Each row is followed by its group, which names the range that a hidden value of the row falls in. A new part has a new value, new ranges and new names.
[-169 -157 -192  213 -237 -142  148 -317    1  401 -382 -170  162  -76
  -87  254  277 -290   12  -74  -23 -214 -201  -34   70 -103  -75  513
  -42 -100 -339  302  106 -224   82    1  135  -46 -162  160 -192 -248
   31  155  -32   43  251  -18   36   -7]	Q812
[ -60  -74  150  -97  110 -266 -159  131   -8 -176 -104   61   93  -30
   38  155   59 -100 -202   71 -471  -30  -84 -177  -63  152 -244   94
  391   18 -155 -348  290  307   91 -179  -25   59 -173  134 -161  -75
 -163  247 -218   61 -147 -275  270 -126]	q814
[ -46   82  230  -63  179 -168  -50  106  -69 -185 -158   77  167 -102
  106   79  153 -132 -148   58 -383   11 -113 -160  -88  106 -101  194
  295   -6 -207 -282  362  258  -22 -234   20  232 -302   45  -85 -135
 -321  229 -208   63  -48 -349  347   68]	q814
[-104 -236   -4   85 -231 -242  -20 -210 -168  221 -132 -292   56  -52
   21  267 -102  -84  162  151   86 -166   34  -98  -31  115 -167  159
 -103 -136 -135   52 -177   92  -43 -103   83 -106 -224   81 -166 -148
  353  -15  109  121  194  138   10 -170]	q814
[-119   20  -82  -20  195   73   21 -365 -200  -54 -194 -168   10  161
   17   87  135  -81  -40  -40  -19   18   -8 -240  -16   10 -144   63
 -121 -104   31  -70   88  284 -123 -101  116   22  -96    3   -5 -287
   13   39  166 -125  177  -18 -126   18]	q506
[-131   98 -249 -201  -32  -77 -223  232 -107 -126  106  -97   35 -215
 -162   45 -102   32 -253   47 -113 -151 -215   43 -207  372  -42   61
  -50  262   97 -126   65   40  156 -160   89  116 -305 -190  156  180
  -21  -37 -152   35 -550 -148   60  -15]	q646
[  38 -190 -122 -303  255  -84 -193 -209  -36 -157 -227  -94  141   42
   36  221   90   86 -354  -83 -457 -111 -126 -247 -155  181 -184   36
  138  -18  -45 -173  382  372  157  -68    2   17 -174 -228  365 -284
  -63 -124   89  -26 -238 -288   15  -23]	q814
[ 218  294 -117 -141  199  151 -125 -106 -132 -137  -75  -18  -15   18
  -14   24  -44  407  -55 -128  237 -269   68   12 -128  141   54  -32
 -263 -154  401  205 -267 -172  -71  161 -120   76  156 -184  111  -40
 -105   58  165  -68 -205  103   16   81]	Q746
[-269  324   79   37  149  -13   64   42 -110  -39 -133   27  268   -2
  -78   54  332 -175 -136 -138 -190 -157  -30 -188  223    2  -94  230
  169 -205 -115  -25   97   59 -146  -20  -97   64  -33  282 -356 -105
 -442  644 -155  -41  209  -56   10  147]	q814
[ -56  -86  189  194  195 -117  177 -286   55 -101 -308  -77   83  253
  187  157  185 -312  100   81 -211  270  -25 -207  -25  -99 -161  392
  250  -23 -271   19  350  133   50 -141  211   19 -210  230  -75 -312
 -114   29 -179    3  352 -262  223   91]	q646
[ 211  171    8  -87   -3  -59   54  430   -6  -25   94   92 -211 -158
   -2 -167 -346  357 -139   -9  194  -48 -153  137 -249  -87  259    1
   71   84 -260   98   -4 -392  211  -66   41   63 -172  -92  129  444
  159 -351 -248 -279  -88 -178  277  -57]	Q812
[ -57  194  -92 -125  304   59    9   31 -136 -403   -4   56  -12  169
   -8  -64    0   80 -204  -95 -216   62   27 -182  -53   31 -175  101
  295   14    0 -154  130   55   66  -44   50  123   13  102  -25   79
 -330  318 -205 -149 -248 -157   77  -39]	Q812
[ 148  -49  -22  -45   15  -80  155  422  130  150  -40  -34   43 -305
   24  160  156  229 -205   46   16 -360 -242  157 -230  -11   29  377
  -19    6 -214  135   50 -121   65  -11  -16  135 -306  100   83  120
  193 -187 -205  -37   60  -80  266    8]	q687
[ 248   70  294  -96  141 -134   46  227   22 -259   39  149  -71   62
   52  186 -315  337  120   48  -10  -39   75  110 -238  144  -78  238
  136 -178  -31   36 -305 -312   61  -39 -136   75  -49  161 -169  150
  179  164 -162   95   37   62  295   11]	Q746
[  27 -103 -322  -69  -70  103   99   99  -51   71   86 -177  -27 -214
   17   76  -84  356  -96   -1  224 -332   -2   36 -127   47  -19  219
 -183  -28  -77  276 -205  -58   40   83   61  -58 -191  -57  129  117
  354 -156  -36  -31 -129  154   18 -130]	q687
[   8  181  279 -142  -80 -354   40  366 -115   52   71  -72  115 -132
 -190  135 -377   37   33   61   -6 -214 -160   68  -57  177   26  115
  106 -195 -252   12 -312 -614  174  -52 -195  102 -201  123  -81  352
    0  164  -64   42  232   32   80  113]	q832
[  63  341  -38  -94  -61    8  -80  532    8   89  200  141 -284 -321
 -135 -266 -253  237 -221    3  249 -135 -292  156 -140   15  299 -206
 -129  171  -89  -37  -62 -276  115  -93  -17   34 -163 -104  -46  464
  137 -259 -207 -278 -109 -143  190  -42]	Q812
[-253  -16 -271  153  -26   55   50 -307   10   24 -138  -70   39  191
  -69   55   45 -107  -20 -148   -3   64   55 -175  173  -79  -93  232
   83  -37 -167  280   67  -66  155   68  133 -296   60  157 -199  -98
   25  210 -141 -133   70   23 -108  -75]	q832
[ -36  344  -28   63  -38   42  -57   64 -147  -93   25  143  -30  -45
   -2 -156 -136  132    7 -132  142  -84   86  -51   91   18  104   34
  103 -100  -20  178 -159 -267  -21   45  -82    2   65   56 -269  160
 -315  442 -201  -15 -147  -21  223  -24]	q221
[  -8  211    1 -164  423   71    4   38  -63 -407   -6  -10  -24  221
   94   -6  142    4 -239  -20 -224  112  -82 -204 -145  156 -147   92
  190   81  144 -149  188  187   -8  -70   27  169 -161   96  202  -74
 -387  121 -209  -49 -161 -257  113   75]	q687
[ 219  215  -69  -76  244   -4 -165   79   16 -188 -120   47 -188  244
  -68   -5  -86  241 -174  -98   81   91  -95   91 -303   41   97  -57
  -26  152  251   24  134  -92  162  -53   78   17  101  -99  172  121
   27 -314  -84 -337 -224 -190   70   36]	q646
[ -43  191  -90 -168   14 -122 -178  120  -20  116   57 -216  134  -53
 -151  -33 -260  128 -202  -91   61 -255  -79 -126  151  119  135 -270
  -27  -85  -22  210  -48 -248  263  182 -155 -248   15 -177  285  223
  -61 -164   98 -162   69  -63 -171  104]	Q746
[ -90   39 -277 -215  -98 -163 -259 -133 -315   94 -122 -226  118 -191
 -154   19  -56    4 -271  -58 -112 -378 -139 -204   16  173  -94 -172
  -14  -47   33 -129   26    3   93   11  -42   89  -63 -246  154    3
 -260  113  197  -43 -341  -90  -75 -151]	q506
[ 189  226  -60  -27  126   14 -237  -15   28  -15 -118   59 -207  104
  -47 -112 -149  198 -137 -101  160   31  -96   22 -134   -8  194 -249
 -110  100  191   71  121  -80  154    6   31 -103  138 -208  111   83
   33 -335   23 -312 -116 -195   84   17]	q646
[ -17  -99  237  116  259 -170  -98 -163  136 -115 -226  -72   58  310
   60  274  133 -233   46   81 -259  173    5 -132  -29   91 -249  142
  140    0   78 -120  265  367   55 -123   63 -118  -22  207 -124 -290
   75   15  -17   16  295 -160   90  116]	q502
[  79   80 -184   34   33  -68 -206 -135  -68  172 -309 -170  320  -48
 -109  153  157  157 -141 -212   27 -432   64  -23   86  -17   19   67
  -67 -174  142  288  131  -23   89  192  -88  -60  234 -178   97  -96
 -186   97  233 -133  -61  -12  -40  140]	q687
[ 125   48   -1   58   93 -143 -223 -100    1  111 -261 -137   80  181
  -68  244  139   63  -58  -82   54 -211   -1   15  -71   94  -58   18
 -108  -87  315  143   20   68   17   68  -87  -89  170   32    7 -153
   -2  -24  152  -87   74   -1  -11   72]	Q801
[-259  206    5   66  112  -93   80  -19 -146  -20 -150 -123  243   91
  -82   95  293 -261 -112  -78 -166 -128  -51 -199  165   11 -171  258
  193 -133  -91   -3   97    8  -64  -15  -25   80  -62  305 -211  -82
 -434  520 -127  -33  186  -60  -28   95]	Q801
[ 101  -44  274  -35   54  -14   28  136   86  -56  142   97 -213 -225
  165   16 -271  151  127  227   60   -7  -45  -42  -88  116  -39  -15
  -93  -63 -135 -118 -187  107  -41 -120  -33  -41 -282   30 -200   -7
  408 -111  -54  145  236   -2  317  -64]	Q746
[-221  117 -214  147  -28  109   49 -252   71   44  -94   22  -23  160
  -29  -10   55  -83  -24 -170   56   66   10 -152  200  -51   13  187
   41  -43 -130  352    1 -153  105  108   60 -315   44  167 -221  -94
  -55  244 -216  -73   94   -8  -33  -30]	Q746
[-204  250 -157    4  -24   54   27  -16 -108  -56   -9  103    5  157
 -160   -7 -105   92  -82 -274   41   -9   38  -56  106    1   55  173
  113 -138 -157  256 -142 -314   70   28  -55 -175   71  173 -272  144
  -95  445 -227 -143  -16   63  -76  -11]	q506
[  87  202 -138   17 -103  -49 -292 -135 -181  199 -193  -44  -13 -108
 -103 -127 -182  140  -84 -159  226 -181  -45  -21    7  -28  256 -265
 -176  -33   60  156   85 -139  104   15   -7  -57  116 -364   76   65
  -86 -160  208 -243 -121 -127   51   28]	Q801
[  80  245   51   34  -42   42 -211   78  -41 -114  103   97  -22  -51
  -10   17 -345  329  174  -49  267 -100  208  117  -24  227  121  -18
 -158  -93  220  262 -340 -156  -10   36 -105 -146   84 -110 -214  139
  154  187  -32   99 -162  145  169   84]	q646
[-126 -172 -381  -99  -78  -43 -181 -236   59  106 -101 -240  153   48
  -86  247  -29   31 -186 -134  -99 -189  -74  -92    3  255  -57  152
  -78   44   17  352   66    6  259  112   21 -299 -124 -164  311 -132
  125 -108   13   95 -228  -43 -143   10]	Q812
[ 130 -158  283  142  183 -191   -2 -289  151  -17 -240  -94 -193  323
  253  197   99 -266  112  207 -108  241 -103 -199 -113   47 -196   76
   94   23   50  -64  147  221   12  -87   80  -87 -160  246   -9 -380
   49 -212  -67  114  383 -232  264  -52]	Q812
[-122 -364 -216   72 -228 -188 -214  -91  256  209 -136  -48   26 -149
  -25  282   46 -141 -124   57 -225  -86 -201   -7  -60  220 -114  251
   19  204 -151  141  235  161  302  -62  102 -297 -254  -27  -37 -188
  325 -157 -190  183 -207 -163  184 -155]	q832
[-179  127  -15  -56   80 -241  -69   19 -290  -74 -136 -239  148  180
 -221  200   58 -191  -94   -4 -120  -80  -91  -68 -107  169 -209  147
   72  -24   79 -195   14    1    0 -180   53  171  -90  163  -73   45
 -159  235   25 -123   -5  -12 -153   43]	q506
[  49 -144    8   49   74   -7   26 -293  201   45 -232   58  -61  177
  179  163   46  -51  -45  -95 -132  164 -127 -125  -76   27   54  267
   76   -9 -226  308  233  -17  158  -17   43 -207 -226   18  145 -312
   61 -154 -185   93  162 -263  228   51]	q221
[ -17    3  138   35 -144 -184   50  531   82  192   92   32   69 -416
  -82   70 -126  108  -55   91   16 -293 -154  155  -35    9   59  201
   41  -29 -362    9  -20 -123  100 -107  -51   14 -264  100 -238  301
  299    6 -179  -16  184  -20  258   25]	q687
[  45  282  -78    5  -51 -110 -259   47 -168   84 -112  -49 -102   -4
 -237  -39 -176   42  -50  -62  218  -82 -142  130 -150   99  148 -157
 -213   99  213  -18  -25 -201   90 -116   59   57   73 -183  -50  187
   28 -136  108 -255 -153  -63  -12   63]	q502
[-201  314  -55   84  131  166  160 -224 -148   31 -185   30   48   18
  -24 -100  239 -185  -62 -168   38    8 -125 -180  136 -115   67  204
  -56 -123 -166  112  113  -87 -128  -49   60  102 -112   88 -171 -168
 -345  333  -55 -123  256 -109   16  170]	q221
[  43  -60  -69  -67  -45   59   93   78  -99   56   86  -72 -125 -294
   60    1 -175  222    7  105  179 -205  -75   -5 -133   48   -5  102
 -200  -50 -158   26 -185    3  -45  -75   56   68 -296  -84  -11   62
  348 -139   31   25   45   71  149  -94]	q687
[ 177  256  140    3   98 -137  -99  138   46  248 -294   29   54 -209
 -101  -34  139   -2 -192  -53   27 -227 -318   53  -65 -122  223  -66
 -105  -28  -69  -24  293 -175  100  -30  -40  144  -17 -160   46    9
 -151 -255  103 -292  221 -287  174  199]	Q746
[-131  -87  -75  113    6  -23   51 -264  200  293 -329   10   67  -27
  -55  225  389 -254 -132 -110 -193 -158 -261 -107  133  -61 -104  313
  -44  -94 -189  143  211   44   50   38    2 -151  -70  185 -225 -371
   24  161  -31   25  336 -105   32   51]	q502
[ 289   81  171    7   99 -105  -71 -203  -94   45 -289  -48  -82    7
   60  151  -10   79  116   75  144 -102 -108   55 -266   76   14   84
 -235  -95  187   -1  -73 -115  -75  -83   21  218  -63 -118   22 -206
   49 -175  203   11  105  -67  222   87]	q646
[ 158   11  221  -69   54  -30   81  150   -4 -101  152   -7 -149 -158
  175   37 -327  246  153  208  183  -33   -4   -5 -184  160   22   72
 -116  -81  -79   57 -296 -122  -15  -67  -39   34 -321   -6   13   69
  304 -174  -69  143  149   36  291  -19]	q832
[  10 -167  -31  131 -215 -125   34  386  200  263  -17   37   30 -378
   40  159   77  117  -89   75   32 -256 -166  181 -132   14   73  374
   -3   89 -320  195  109   27   97  -93   47  -76 -338   97 -162   97
  375 -139 -306   55   21  -80  361  -74]	Q801
[  61 -380   10  170   45   41  147 -256  241   65 -203  -68   21   44
  395  265  191   93   70   82  -39   69   85 -138 -100  -43  -60  431
   25  -43 -274  340  229  405  -17  -26  162 -265 -343   95   57 -437
  408 -290 -210  151  242 -121  313  -83]	q814
[ -50   11 -175 -123  107   64 -175  283  106 -243  102  141 -100 -150
  -32    5  -69  140 -264    6 -186   85 -173   89 -279  237   16  139
   36  347  -24 -127  305  272  181 -243  170   17 -308 -165   80  124
  198 -182 -321  -56 -498 -271  233   -4]	q502
[ -80 -282 -312   78 -170   32  -39  124  222  136   56  -58  -22 -150
   97  183   56  214 -142    0   37 -179   -1   29  -65  104  -31  291
  -25  125 -141  349   47  231  131   42   79 -355 -238   69  -13  -25
  461 -164 -307   81 -183   14  159 -212]	q506
[  23  406  143   39   68   67  210  -43 -146    1 -145  212 -146  -31
   29 -143   59  -53   11 -113  119   21 -208  -47  -38 -106  162  222
    8 -155 -209   88 -101 -467 -131  -77  -38  262 -152  156 -250  -16
 -385  349 -194  -45  216 -138  282   92]	q221
[  21  215 -175    0  -48  -54 -284 -123 -152  282 -243 -170  216 -139
 -164   41  105   99 -153 -191  154 -453  -37  -42  123   40  125 -156
 -236 -156  213  217   27  -47    8  152 -132  -56  186 -248   62  -63
 -204   58  310 -152  -26    1  -95  125]	Q801
[ 143 -102  290  132  167 -181  -64 -235   39  -25 -276  -58  -78  253
  153  232   40 -165  148  122  -64  183  -46  -74 -182   71 -117  132
    4  -20   69  -55  154  199  -20 -174   75   19 -131  104  -35 -315
  101 -154   43   60  308 -176  240   78]	q221
[-254  -89 -198  241 -155   -5   34 -305   23  155 -168  -52   21  152
    7   81   49 -168   41 -132   23   79   52 -157  178  -85  -31  258
   92  -43 -266  337   95   -2   99    9  125 -335  -38  182 -254 -148
   77  201 -185  -32  155  -18   12  -96]	Q801
[ 133  170  190    5  -10 -271 -127  450   77   96 -117  156 -123  -70
 -100   52   -2   70 -194    6  -38  -47 -274  178 -256    1  148   39
  116  113 -109 -134  189 -126  117 -204  -18   74 -118  110 -171  221
   78 -173 -273 -250    5 -259  293  -34]	q814
[ -41  261   63 -189  425   70   -5   54  -93 -330  -33   28  -23  105
   71  -30  250  -69 -288   -6 -263   38 -177 -238 -105  148 -146   30
  133   42  131 -283  212  263 -101 -112  -24  248 -202   99  113 -141
 -451  191 -147  -45  -73 -278  121   83]	Q801
[ -22 -151   77  -15  -87 -333 -277  -59  150  202 -116 -125   94   20
  -54  119 -255 -107 -104   -8 -221 -103  -70 -189  196   72  -31 -223
  212  -64 -201   73  183  -16  369   92 -116 -395   37  -67   69    7
   73 -134   59   -7  186 -202   36  -31]	q502
[  92  518   84 -182   87   82   91  227 -192 -140  166   71  -91  -30
  -63  -92 -284  312   13 -110  304 -160  -59   75 -104  183  205   57
 -143 -193   86  242 -511 -630  -83   62 -206  159 -105   26    6  286
 -199  260 -113   24    5  102   84  167]	Q812
[ -19  204  207 -146  -57 -171  -77  416  -66 -179  313   88  -52   64
  -81   48 -603  323   61  -43   86  -27  132   47  -19  255   75  -40
  177 -170 -126  152 -455 -397  132  -16 -245 -215  -74  152 -173  449
  190  262 -251   61   23  131   85  -15]	q506

New part:
[-181   52  215 -110  -75 -210  550  105   20  404   13   48  -97  173
   29 -193 -189 -452  407  267  108  267   40  232   68  278   66 -413
  433 -147  -62 -339 -142  -48 -182 -374   14   28 -123  -72  177   17
  487  180   77   61  188   41  -82  -10]	H
[  50   16   67  -52   17  -84 -104   44   34   62 -156  -31 -110  118
  -12  -99  -78  -20   48  175   11   11  -47  -30   43  -55   38  -82
 -126   91  -62   99  102   -2   23   20  -18  -39  -27  -16   93  -79
   -6  -59  -58  -26  -21   45   -5  -56]	Q
[  85   27   67  -19   32  -56 -122   31   13   73 -180  -54    5  107
  -25 -178  -34   29   60  133  -17   10   53   23   97   44  157  -84
  -98   80  -94  103   70    8    1   11  -25   -1  106   28  -26   27
  -16  -21  -48  -15   14  104   21   16]	Z
[ -97  120  178  -42 -158 -182  611   32  -43  291   25   32  -70   42
   36  -38  -66 -295  225  213   89  220   21  234  -76  237  -90 -249
  277 -190    2 -451 -366  -17 -226 -354  -62 -123 -227  -85  362  -82
  398  246  174  114  157  -51   -9 -259]	H
[ 116  103   17 -237  120 -257  178 -313  313  -45   62  109 -264  -25
 -244   70  188  130 -112  182  140  198 -208  434  -87  -95  177 -118
 -161 -137 -181  -27  515  312 -284 -153  -14   93   59  161 -106 -472
  262  -75  282 -193 -228 -176  -83  -12]	C
[ 327  114  372   21  -64   -8 -280   72    7  110  -70 -152  123   98
   45  -77 -105   64  -92  130  -18 -205  -75  -46  254  138  -33  204
 -105   63  -55  210   -7  -99  150 -126 -138   54   89    7  111  -25
   59  -39 -145  149   38   66  -17  -51]	K
[  30   10  -12    3   44  -30  -43   81   75   -9  -43  -11  -41   85
  -47 -121  -54   38   44   79   -2   57   -5  -64    2 -103   77   -4
 -124  115   51   30   11   89  -58   60   32  -80  -34   16   33 -134
  -92  -10  -71  -54  -44    7   37  -76]	V
[  -8   81  -79 -105   99 -108  145    3  134  -33    9   -3  -53  -58
  -28 -114  -56  -62   98   63   83  233 -149   90   18 -176   72  -30
   10   43  108  -75  265  164  -59   43  101  -17   18  122 -141  -89
  -43 -116   95   -8 -110   -8   -5  -13]	Z
[ 278  105  255  -55  -97   13 -123  136  -42   87   19  -94  140   49
  127 -127 -220 -220  -45  -42   41  -85  -63  -36  190  188   37  257
  164  -14   -8   55  -31  -68  170 -330   41   25  106   -5   59   37
  138    9  -56  199   35   93  -34    4]	Q
[ 202  102  108   -6  -11   97  -64  171  -81  121  -82   33   93  130
  112  -80 -118 -145   45   18   11  -43   59  -85   52   60  -31  135
  189  165   77   31   86  103   40 -235  113 -104  191 -113   23  -12
 -110    0 -108   54    9  197  -26  -10]	C
[  15   65  -10  229  -96 -142 -238 -143  268  257   -4   37   24  313
 -263 -156  115  322 -163  200 -253 -174  -28  235  217   97  141 -278
 -186 -109 -130  -74 -210   51  -90  208  -44  333   46  112  107 -169
  195 -220 -261 -299  -88 -191    7   -5]	C
[  88   82  -38  -56   74 -120   59  -23  109  -41  -61    5  -43   18
  -79  -38   49   78  -22   49   42   79  -74   37   -1  -77   85   18
 -145   45   21    5  128  151 -132   22    5  -53   10   51  -40 -171
  -14  -25   85  -65 -105    5   10  -50]	V
[ -26  189   10  261 -186 -135 -349 -165    6  463 -331  -62  104  467
 -243 -163   62  233 -224  146 -195 -216  112  230  343   77   -7 -238
  -95 -173 -172 -205 -293   16   35  149 -262  325  144  -50  169   38
  185 -322 -396 -105 -120 -175   37 -188]	K
[  46  158 -282  236  131 -333  593  396  177  -46  -43   64  229  -29
  137   89  181  110  286    8 -271 -110 -241 -504   81  183 -174  -70
 -106  327  454   39 -322   20 -307  473  302 -197 -272  -37   47  164
 -135  151  228 -251   40  417  -32  248]	C
[ 122   98  -92 -146  129 -243  199 -122  273  -52   85  113 -146  -79
 -183  -65   80  -15   -2   66  -16  165 -205  323 -104  -84  117 -170
   24  -41  -50 -108  367  199 -234  -80  110   98  100  159  -99 -259
  186  -43  238 -168 -109  -74  -42   49]	A
[  12   21  -44 -103  104 -147   72   57  135   58  -21   19  -58   65
  -84 -244  -97 -100  121   51  -76  169   -7  152  -27  -58  150 -203
   77   78  -32  -68  231   58 -109  -47   38   70  121   37 -114  -39
   46   27   62  -36    9    8  -13   34]	Q
[-165  236 -337   44 -202 -104 -106 -193 -193  304 -533   -6  -32  317
   84   82   42  -52 -183   66   57   15  -23   50  227  -83  -96   -1
   12 -153  -55 -179   92  249  249  106  113    8   60 -114   63  198
  -54 -504 -132  -38 -385   46  -53 -139]	H
[  73   59    4  -10   38  -71   -5  -19  104   43  -94   30  -55   76
  -13  -25   61  113   21  188   -7   18  -70   26   40  -17   61  -73
 -145   92   -7   86  142  117  -64   72   61  -28   27   38    0 -123
  -60  -90   14 -123  -74   76  -23   12]	C
[ -16  -31    7  -71   55  -24  -95   84   75   -1  -49  -23 -129   36
    5 -181 -159  -67  111  156   12  126  -75  -21  -20 -190   55 -108
  -78  136   28   45  159    5   46   76   49  -42  -32   45   24  -89
 -117  -93  -67  -11   -2    1   20  -68]	Q
[ -11   55  101   -7 -102  -87  392    3  -58  229  -62   47    3   45
    6 -173    8 -179  214  194  -33  170  187  296  -92  300  123 -292
  246  -99 -125 -297 -240   29 -191 -309   39  -92   37  -17  189   51
  256  266  137   25  176   72   27 -103]	Z
[  -5  -32   14  -13   12   69 -112   94   32   14  -42   -3  -92   66
   35 -151 -137  -54  111  169   33   92  -15  -58   -5 -144   58  -34
  -42  139   47   54   80   75   71   39  130 -103  -22   38   62  -88
 -154  -92 -143  -34  -22   38   30  -69]	N
[ -58  -78   66  -67   14   65   73   81  -34  127  -50   82  -85   49
   16 -295 -131 -224  260  177   84  195  165  134  -86   97  278 -335
  153   29  -90 -125  -99  -48 -117 -186   62  -51   90   27   23  -43
   43   86   -8  -52  205  113   57    1]	C
[ 348   89  199  -88  -18  -24  -39  144  -11  -63   52  -48  118  -18
   46  -89 -135 -190  -65 -144   80  -82  -42  -77   76  192  119  315
   92   -1   -8   77  -55   -2    2 -369   54  -68   87    6   38  -88
  165  151   58  128   28  111    1   24]	Z
[  36  -34  -27  -53  -18 -102 -100  140  -48   -2 -178  -47  -52  225
  -61 -179 -138 -133  -10  -80   -6  -12  137 -159   -7   44  182   56
  -95   43 -107   53 -142    6  -34 -129  -14 -123  -66 -119  124  -59
   90  166  -69    6  -32   29   45  -77]	K
[-130 -143   25 -140   28   29  -67   76  -61  168 -211   20 -173  151
   56 -375 -206 -260  314  269  -10  228  218  148  -64   38  302 -409
  141  113 -228   33  198  -48   62 -132  113  -35  152  -13  -27  136
  -20   48  -60  -19  149  158    7   64]	Q
[ 101   42   14  -57   14   -3 -127  -13  -21  -17 -164  -23  -86  -17
   18  -88  -39    9   -6  140   35   49  -42   37  -43 -118   26  -35
 -129   86  -36   42  121   27   43   17   -2  -90   54   36   63  -70
 -129  -99    4    9  -19   51   43 -124]	K
[   0  118   20  191 -111 -187 -206 -183  191  339 -119  -10   37  379
 -289 -162  106  263 -165  179 -208 -140   44  303  269  119  128 -252
 -112 -168 -197 -123 -147   97  -76  106 -122  333  101   60   91  -93
  279 -201 -265 -208 -130 -199   -5  -50]	N
[  12  -21   26  -54    7 -119  -81    4  133   74  -82  -39  -98  114
    8 -155  -65   34   69  228 -109   49  -59   71   71    7  124 -151
 -114   83 -113  140  210   18   72   70   89   54    8   58    7    4
   13  -62  -19  -66  -41   34  -49   56]	H
[  76   54   37   -2   41 -103  -61   28   64   83 -169  -27  -44  124
  -35  -98    4   74   58  191  -72   -4  -19   18   62  -25   27 -100
 -113  127  -48  101  154   66  -16   74   10  -20   52    0   35  -23
  -42  -45  -46  -61  -39   82  -12  -12]	A
[ -69  -25   56  -64   63  -44  -70  124   14   53 -136  -88  -76  123
  -13 -222 -178  -69  158  137   51  144   32  -84   56 -154   87  -85
  -97  138   20   51   85   -3   23   70  -61  -72  -48  -14   -3  -23
  -96  -18 -108   60    7   18   36  -94]	K
[-176  -99 -265  102  -96   34  280  221  -89 -132   -4 -142  175 -101
  178 -364 -122  -15  192  -64 -271  292  276  -88 -192   59  208   -1
  -42  139  140 -196 -431    4   38  144  221 -318 -130   46   43  348
 -308  376  129  164  107   60  166 -179]	A
[  50   -8 -112  -59   21    7 -107   -2  -24 -115 -157   12 -105   19
  -16  -68   -7   17  -48   23   91   68   22  -69  -92 -116  155   48
 -208   62  -33   51   14  107  -29   17   60 -176  -22   20   44 -149
 -135  -34   20  -66  -88   41   70 -110]	V
[ 137  -77  -71 -357  178   17   93  213 -133 -391 -153  -82  -50 -274
  275 -149 -199 -353  210 -140  318  279  -35 -312 -103  -36  348  294
  -70  195   36  305  331   19   87 -177  248 -387   16   71 -270  108
 -219  167  356  183    5  379   29  169]	Z
[  98   54 -485   -7  -42 -154  117  171 -123 -148 -158  142   81  136
  -99 -152  -38 -350 -165 -568  -46  -30  183 -179 -180  174  305  164
  169 -113  -21 -271 -427  140 -220 -295  263 -172   43 -141   64  -17
  197  243  140 -138 -111  105  103   15]	Z
[ 419   86  351 -125  -25  -89 -188  -24  102 -131   73 -172  140 -164
   60  -84  -69    1 -144   -9  147 -125 -228   16  279  275  257  320
 -180 -120 -123  277    6 -154  116 -212  -55  107   61  235  -75  -58
  253   -9  150  154   31   79  -13  137]	A
[ -51  -36  150  -43  -97  -51  145  -29   22  104  -18  -61  -34   59
   21 -182  -53  -52  132  215   70  155  100  144   54  213  266 -124
  -44 -109 -144  -51 -195   -8  -41 -148   11  -57  -96   82  100  -19
  191  141   50   35   74   -3   26  -55]	V
[ -97  -13  -48  -31 -138  -29  374 -108  -13   20  -18    8  -64  -82
  109  -76   84   21  112  242  -14  265  114  240 -174  178  181 -150
  -49  -87  -90 -179 -176  121  -80 -104  162 -220 -117   84  149   12
   23  202  248    2   26   14   39 -152]	C
[ -11   -9   71  -81   33  -69  -57   97   46   26  -69  -54 -116   96
  -23 -152 -170  -97   85  109   69  100  -47  -65   23 -133   52  -41
  -92   80   10   28   54   -9    5   -3  -45  -60  -96  -11   74 -126
   -5  -23  -71   36   -9  -28   20 -111]	Q
[  -7  -14  147  -50    3  -52   79   36    7  119  -65  -16  -40   20
  -33 -250  -94 -143  200  178  100  135   63  132   42  125  231 -256
   38  -48 -100  -93 -152  -97 -106 -117  -57    6    9   82   49  -27
  167   63   16    6  171   56   57  -21]	Z
[ -94  126 -211  152 -179  -15  513  151 -229   86 -168 -162  350  -19
  253 -192   28   31  140  -56 -311  245  361   31  -97  236  -12  113
  145   96  162 -328 -374  165   21  -19  162 -358   25 -100   54  522
 -270  413  205  294   29  164   92 -246]	Z
[  26  -20   12  -95   11  -13 -147   47  -36   24 -175  -66  -80  100
   25 -188 -128  -35   19   86  -20   98   87    9  -37  -88  115  -34
 -105  115  -91   65  144   18   67  -41  -33  -83   63  -44   12   -5
 -124   15  -30   70  -15   29   26 -115]	H
[  52   64 -291  -18   50 -121   65   37    6 -194 -108   34  -32    7
 -146  -60   43   15 -147 -244   24   80   33  -93 -183 -157  118  122
 -188    8   73 -165 -173  167 -223   19    5 -195  -70  -29   50 -212
  -65   95  117  -74 -140  -63  123 -204]	N
[ 236    3 -213 -219  238 -126  275  190  -34 -387 -196   98  -43 -368
  233   25   85 -206  229  -59  205   90 -200 -331 -154  112  261   26
 -142  223   87  282  175  -37 -163   39  332 -338    1  113 -185   57
 -162  103  517 -134   88  559   16  336]	V
[  46 -107  -11  -68   26   -4 -183   54  -14   67 -173   34 -100   85
   -7 -326 -103 -100  121  145 -119   54  168  126  -99   89  298 -335
   -8  102 -236   59   50 -114   -6  -76   51   17  186   15   12   60
  -20   69   -8  -83  166  132   45   54]	H
[ 370  124  234  -71  -76   29 -150  124  -88   34  -36  -83  161   35
  116 -100 -165 -186 -100 -100   19 -121   -1  -30  126  205   44  331
  153   22  -44   91   27  -13  143 -393   44  -37  196  -39   42   37
   92   79  -12  205   18  141  -22   -4]	K
[  47   71   55  -31   15  -78  -45  -82  161  -19  -35  -62  -84    5
   12   33   32  176  -17  253   76   58 -221    8  138 -130   10   70
 -264   49   40  156  229  148   67  175   65  -23  -98  141   -4 -151
  -78 -219   -9  -54 -179  -19  -37  -33]	V
[ 237  102 -216  -25  260 -216  273  231  -42 -111 -388  149   21 -259
  194   10  201  -63  328  141  -74  -79 -190 -260 -113  150    2 -384
  -90  363  111  194  111 -182 -244  292  194 -189  133   18  -80  228
 -234    2  418 -247  249  672    7  339]	Q
[ 128   43 -460   -7   -8 -169   50  101  -28 -155 -128  181  -37   63
 -122 -105   14 -222 -179 -392 -131  -54   55  -76 -270   48  182   -2
   62  -41  -35 -231 -267   93 -221 -155  229 -115   42  -95  127 -116
  110  137  157 -216  -81   55   88  -27]	Q
[  48  -77   -8    6   37   33 -146   81   91  -11  -15   64 -138   37
  -35 -198  -91  -40  117  192  -60   30  -19   14  -86  -87  123 -195
  -52  140  -35   62   38    5   -9   47  155  -43   16   77  106 -129
  -81  -47 -112 -154   65   49   47   -5]	Z
[ 467   94  205  -62  -27  -28 -108  159   16  -70   93   22  119 -109
   72  -89 -129 -235  -91 -138   11 -202 -153  -49   46  270   92  203
  140   -6  -27   77 -120 -154    7 -372   98   26  142   52   99  -90
  214   88   97   53  142  173   -1  106]	Q
[  32   22  -50  -67  -63 -297 -105 -262  354  -24  117 -105  -70  150
 -263 -161   43  252 -287   21 -179   73  -98  363  119   23  312   32
 -285 -229 -254   12  169  177  -10   13  -13  266  -29  204  -72 -195
  319  -23   63  -82 -286 -367  -40  -28]	Q
